data = 116	128	145	132	143	149	107	140	124
data[0] -> 116
data[8] -> 124
data[2] -> 145

a =
122,131,122,121,115,124,121,134,123,145
125,126,116,114,113,121,116,148,119,152
119,129,123,123,113,125,123,133,125,149
128,127,128,128,128,128,128,129,128,129
124,130,136,138,131,133,136,112,135,121
127,126,120,119,119,124,121,141,123,143
a[0,0] -> 122
a[:, 4] -> [115, 113, 113, 128, 131, 119]
a[2,0] -> 119
a[2,7] -> 133
a[4,7] -> 112
a[2,9] -> 149
a[0] -> [122, 131, 122, 121, 115, 124, 121, 134, 123, 145]
a[:, 1] -> [131, 126, 129, 127, 130, 126]
a[3,2] -> 128
a[5] -> [127, 126, 120, 119, 119, 124, 121, 141, 123, 143]
a[0,9] -> 145
a[1] -> [125, 126, 116, 114, 113, 121, 116, 148, 119, 152]
a[:, 5] -> [124, 121, 125, 128, 133, 124]
a[5,9] -> 143
a[5,7] -> 141
a[5,8] -> 123
a[1,8] -> 119
a[2] -> [119, 129, 123, 123, 113, 125, 123, 133, 125, 149]

B =
[[156 134 100 106 150 150]
 [156 134 100 106 150 150]
 [131 127 137 144 101 101]
 [155 131 120 137 103 103]
 [141 131 117 121 132 132]
 [139 130 117 119 136 135]]
B[-6, 0] => 156
B[:, -4] => [100, 100, 137, 120, 117, 117]
B[2, -1] => 101
B[:, -1] => [150, 150, 101, 103, 132, 135]
B[0, 5] => 150
B[4] => [141, 131, 117, 121, 132, 132]
B[-3, -1] => 103
B[:, 1] => [134, 134, 127, 131, 131, 130]
B[3, 3] => 137
B[1] => [156, 134, 100, 106, 150, 150]
B[4, -2] => 132
B[:, -2] => [150, 150, 101, 103, 132, 136]

grid =
[[114 135 119 134 119 133 106 119 115 121 138 137 132]
 [131 128 102 139 115 123 128 126 112 127 136 133 135]
 [129 128 128 129 113 138 139 142 150 137 117 150 122]
 [137 127 104 139 115 122 136 122 114 132 135 135 133]]
Rows and columns are counted from 0.
(0, 0)	114
(2, 3)	129
(1, 7)	126
(0, 3)	134
(1, 6)	128
(0, 9)	121
(1, 1)	128
(3, 11)	135
(3, 1)	127
(1, 11)	133
(2, 2)	128
(3, 9)	132
(2, 1)	128
(2, 12)	122
(3, 4)	115
(2, 0)	129

A =
[[122 108 122 107 152 132 111 121 147 106 138 136 112 106]
 [129 114 124 115 150 129 121 130 144 114 139 135 115 113]
 [141 133 129 137 135 123 144 148 132 136 136 131 130 135]
 [134 147 134 149 102 121 145 136 108 149 117 119 144 149]
 [142 133 129 137 139 123 144 149 135 136 138 132 130 134]
 [136 124 126 127 144 125 133 140 139 125 138 133 122 124]
 [133 119 125 121 149 128 128 137 143 120 140 135 119 118]]
Rows and columns are counted from 0.
(0, 0) => 122
(2, 4) => 135
(5, 5) => 125
(1, 5) => 129
(3, 0) => 134
(6, 3) => 121
(4, 6) => 144
(6, 7) => 137
(1, 12) => 115
(2, 9) => 136
(3, 11) => 119
(4, 12) => 130
(2, 2) => 129
(2, 1) => 133
(0, 8) => 147
(5, 12) => 122
(4, 0) => 142
(4, 1) => 133
(4, 9) => 136
(1, 0) => 129
(0, 11) => 136
(0, 7) => 121
(0, 9) => 106
(3, 13) => 149
(0, 12) => 112
(3, 6) => 145
(5, 4) => 144
(5, 13) => 124
(0, 5) => 132
(3, 12) => 144
(6, 10) => 140
(3, 10) => 117
(4, 4) => 139
(2, 12) => 130

x = [155 104 110 140 157 140 143 117]
x[-8]	155
x[5]	140
x[-2]	143
x[1]	104

M =
119	148	121	146	138	126	140	122	113	130	119	119
148	121	148	128	143	116	140	119	143	115	123	148
139	132	141	136	145	115	144	115	132	116	118	139
129	121	127	119	116	149	116	152	135	145	149	129
145	121	146	127	141	119	138	122	142	118	125	145
143	114	143	118	128	133	126	137	146	129	139	144
105	145	105	135	113	156	117	152	109	155	144	106
129	139	131	140	141	122	141	120	124	124	120	130
124	138	126	137	133	131	134	129	122	132	127	125
136	112	134	113	116	148	115	152	143	142	152	136
126	129	126	127	123	142	124	142	128	140	140	126
125	126	125	123	118	147	119	148	130	144	145	126
M[0][0]: 119
M[7][2]: 131
M[6][0]: 105
M[:, 9]: [130, 115, 116, 145, 118, 129, 155, 124, 132, 142, 140, 144]
M[10][2]: 126
M[8]: [124, 138, 126, 137, 133, 131, 134, 129, 122, 132, 127, 125]
M[9]: [136, 112, 134, 113, 116, 148, 115, 152, 143, 142, 152, 136]
M[:, 0]: [119, 148, 139, 129, 145, 143, 105, 129, 124, 136, 126, 125]
M[1][6]: 140
M[11][8]: 130
M[11][11]: 126
M[7][7]: 120
M[4][11]: 145
M[8][7]: 129
M[5][1]: 114
M[:, 4]: [138, 143, 145, 116, 141, 128, 113, 141, 133, 116, 123, 118]
M[6][5]: 156
M[3][7]: 152
M[0]: [119, 148, 121, 146, 138, 126, 140, 122, 113, 130, 119, 119]
M[1]: [148, 121, 148, 128, 143, 116, 140, 119, 143, 115, 123, 148]
M[5][2]: 143
M[3]: [129, 121, 127, 119, 116, 149, 116, 152, 135, 145, 149, 129]
M[4][1]: 121
M[3][9]: 145
M[0][2]: 121
M[2][9]: 116
M[1][5]: 116
M[3][1]: 121
M[4][10]: 125
M[0][11]: 119
M[11]: [125, 126, 125, 123, 118, 147, 119, 148, 130, 144, 145, 126]
M[10][1]: 129
M[:, 11]: [119, 148, 139, 129, 145, 144, 106, 130, 125, 136, 126, 126]

m = [133 123 122 113 105 124 132 126 135 132 106 136 142 106 122 124]
m[0] => 133
m[5] => 124
m[8] => 135
m[3] => 113
m[15] => 124

arr =
[[113 140 114 133 125 134 127 133 110 135 132 113 113 146 129 131]
 [144 134 147 141 150 104 147 102 134 108 106 145 127 119 108 108]
 [118 110 116 105 104 145 103 148 134 142 148 118 138 129 149 148]
 [124 106 123 108 115 135 114 139 139 134 141 125 145 122 145 145]
 [146 121 144 129 136 117 135 119 145 117 122 145 141 107 125 124]
 [134 142 138 150 152 100 153 101 122 106 106 134 120 120 109 110]
 [147 122 146 129 134 119 134 122 145 119 125 148 143 107 127 127]]
arr[0][0] => 113
arr[4][15] => 124
arr[5][11] => 134
arr[0][7] => 133
arr[2][0] => 118
arr[2][1] => 110
arr[6][6] => 134
arr[4][14] => 125
arr[4] => [146, 121, 144, 129, 136, 117, 135, 119, 145, 117, 122, 145, 141, 107, 125, 124]
arr[2] => [118, 110, 116, 105, 104, 145, 103, 148, 134, 142, 148, 118, 138, 129, 149, 148]
arr[5][2] => 138
arr[5][6] => 153
arr[1][7] => 102
arr[0][11] => 113
arr[4][6] => 135
arr[:, 10] => [132, 106, 148, 141, 122, 106, 125]
arr[:, 1] => [140, 134, 110, 106, 121, 142, 122]
arr[2][11] => 118
arr[3][2] => 123
arr[:, 4] => [125, 150, 104, 115, 136, 152, 134]
arr[5] => [134, 142, 138, 150, 152, 100, 153, 101, 122, 106, 106, 134, 120, 120, 109, 110]
arr[4][2] => 144
arr[:, 0] => [113, 144, 118, 124, 146, 134, 147]
arr[0][8] => 110
arr[:, 7] => [133, 102, 148, 139, 119, 101, 122]
arr[3][5] => 135
arr[1][1] => 134
arr[2][6] => 103
arr[:, 11] => [113, 145, 118, 125, 145, 134, 148]
arr[2][13] => 129
arr[1][9] => 108
arr[1][15] => 108

W =
139  107  142  138  119  105  119  116  134
122  144  112  116  133  143  133  135  118
136  106  147  143  122  106  121  119  136
116  128  136  137  140  130  138  138  142
140  111  140  136  117  111  119  115  131
132  109  145  143  125  110  124  122  138
114  133  127  131  141  134  142  143  134
117  124  139  139  138  126  139  136  142
144  126  125  121  112  124  111  112  118
129  115  144  144  128  115  130  126  141
W[0][0] = 139
W[1][3] = 116
W[6][4] = 141
W[9][5] = 115
W[:, 1] = [107, 144, 106, 128, 111, 109, 133, 124, 126, 115]
W[0][3] = 138
W[7][1] = 124
W[6][3] = 131
W[7][2] = 139
W[4][2] = 140
W[5][4] = 125
W[4][6] = 119
W[4][3] = 136
W[9][7] = 126
W[2] = [136, 106, 147, 143, 122, 106, 121, 119, 136]
W[5][3] = 143
W[3][6] = 138
W[:, 5] = [105, 143, 106, 130, 111, 110, 134, 126, 124, 115]
W[0] = [139, 107, 142, 138, 119, 105, 119, 116, 134]
W[5][2] = 145
W[4] = [140, 111, 140, 136, 117, 111, 119, 115, 131]
W[:, 0] = [139, 122, 136, 116, 140, 132, 114, 117, 144, 129]
W[1] = [122, 144, 112, 116, 133, 143, 133, 135, 118]
W[2][1] = 106
W[2][5] = 106
W[7][4] = 138
W[0][2] = 142
W[6][5] = 134
W[1][0] = 122
